Rows and roughly how far along a hidden order each lies, from 0 to 20:
[ -3  17  -3 -17  14   9 -27  -9 -22 -12  11  -8   1 -27   1 -19 -26  42
 -10  13  -2  21  -7  23   6 -10  -1] => 20
[  4  10   1  -9  10   2 -12  -4 -14 -23   5  -5   5 -13   1 -17 -25  28
  -2  -1  -2  12 -11  16   3  -5 -14] => 8
[ -4  31   0 -10  29  -1  20  -3  -7  -6   1  -5 -19   6  -7 -22 -20  13
 -19   6  -4   8 -12 -10  12 -12  -4] => 6
[ -3  28  -5 -12  28  -8  -7   5  -6  14   0  -8   3  13   0 -23 -14  17
   0   0   0   8 -13  15  12  -4  -7] => 6
[ -3  23  -7 -10  13   4 -13  -5 -15 -27  13  -7  -1  -8  -6 -25 -20  29
  -6   7  -1  15 -14   7   9 -12  -3] => 13
[-10  22  -1  -2  27  -2 -17   0  -7 -12   6  -5  -5  -2   1 -15 -14  17
  -2   6   1   8  -9  10   5  -3  -4] => 11
[ -1  17  10  -3   5   1  53  -2   1 -13 -12   1 -16  17  -2   9 -12  10
 -14   2   0  -8  17 -22  14   9  -2] => 10
[ -8  19  -2  -9  36  -2 -36   0  -7  -9   9  -7   2  -9  -1 -26 -20  14
   5   9   2   8 -15   9   3  -4  -8] => 4
[-16  42  -2  -1  54  -1 -57   0  -5 -17  10  -6  -6  -7  -2 -28 -30   9
  -6   9   0   9 -10   6  -5  -6   2] => 5
[-32  35  -6  -3  28  -2 -30  -3  -7   2   7  -5  -4  -4  -3 -14 -16   0
  -6   4   5   8  -9   3  11   0  -1] => 16
[ -7  16   2 -21  30  -4 -36   3  -8 -15   2  -6   9  -1   3 -13 -31  25
   3   0  -3  13 -16  13  -1  -4 -15] => 5
[  4  10  -1  -7  -2   7   9  -7 -19 -14   5  -7   3 -19   3 -15 -19  34
  -7  -1  -5  14  -2  20  13  -7  -9] => 14
[-18  25  -4 -10  45  -6 -42   3 -10 -25   8  -8   7  -4   3 -21 -38  41
  -2  10  -3  24 -25  17  -2  -7  -8] => 12
[-15  33 -10 -12  29   3 -51  -4 -13 -13   8  -7  -2 -12  -5 -22 -30  15
  -7   1  -1  17 -14  13   0 -15  -1] => 16
[-22  35   9 -19  54   2 -42   1   0  -6   4   1   0   4   5 -15 -15   9
   1  17   5   3  12  10  -6   6  -3] => 13
[ -8  12   1  -7  -1   5  62 -12 -19  25  -6  -6  -4 -20   4 -11 -21  19
 -20  -2  -7  10   3   8  31  -5 -10] => 12
[  1  10   4   2  53  -2 -31   0  -1  -7   3  -5  -3 -14  -3 -14 -30   4
   2   5  -3   1  -4   0   0   0  -4] => 0
[ -5  16   2  -2 -13   1  34  -6  -5 -17  -9   2   7   1  -7  -2 -10  14
  -3   3   2   0  10 -17  22 -15  -7] => 15
[ -3  11  10  -1  62  -2 -25  -6  -5  18   9  -3  -5 -15  -4 -10 -29  13
  -7   7  -5  11  -3   2   7   5  -5] => 1
[-11  21  -2 -14  25  -2 -40  -5 -19  -9  13  -5  14 -17   3 -29 -53  21
  -3  -2   3  26 -31  22  -7  -6 -22] => 5
[ -6  20   5 -26  63   2 -60   1  -4  -2  15  -5   2  -7   2 -30 -25  16
   5  16   0  13  -6  16  -7   2  -6] => 4
[  7  24  -1 -12  24   6  -5  -5 -12 -26   9  -4 -13  -6  -5 -22 -16  25
 -15   6  -3   9  -7   3   5  -8  -1] => 9
[-21  19  -3  -4  40   1 -41  -8 -17  -1   7  -8  -1 -27   1 -23 -37  22
  -2  10  -2  25 -28  18   1 -15  -9] => 11
[-16  21  -4 -16  24   1 -38  -4  -9  -7   5  -2  -4  -7  -5  -8  -2   2
 -11   2   5   9  -3   4  10   1  -1] => 17
[ -3  14  -5 -10   8   5  -4 -10 -16  -9   4  -5   7 -23  -4 -28  -6  24
  -8   0  -1  15  -7   0  16 -18  -9] => 12
[-16  31  -7  -6  22  -1 -13  -3  -9   3   3  -7 -10  -1  -3 -17 -21   9
 -12   0  -1  11 -11   5  12 -10  -2] => 16
[ -3  22   1 -16  28   0  -9  -1  -9   1   6  -6  -2  -3   0 -24 -27  22
  -8   5  -5  12  -9  12   7  -3  -8] => 7
[ -8  14   6 -21  30   3 -27  -3 -10 -19   7  -4  -2  -6   6 -21 -22  30
   4  15   0  17  -9  18  -4   0 -11] => 11
[-22  35   0   1  46  -3 -38   0  -4   1   2  -5  -2  -7   0 -21 -25   1
  -2   6   2   6  -6   5   2  -4  -3] => 6
[-11  34   1  -3  37   1 -34   2  -2 -36  12  -4  -5   3   1 -17 -16  18
  -2  14   4   4   2   5  -4   6   3] => 12
[ -1  28  -3 -25  27  10 -29  -7 -19 -17  11  -7  -1 -18  -2 -29 -35  34
 -14   9  -6  20  -3  22   2 -10  -1] => 15
[-17  23  -6  -8  10  -1   6  -6 -17   4   8  -7   6 -12  -1 -24 -23  26
  -5   7  -1  17 -15   9  19  -8 -10] => 15
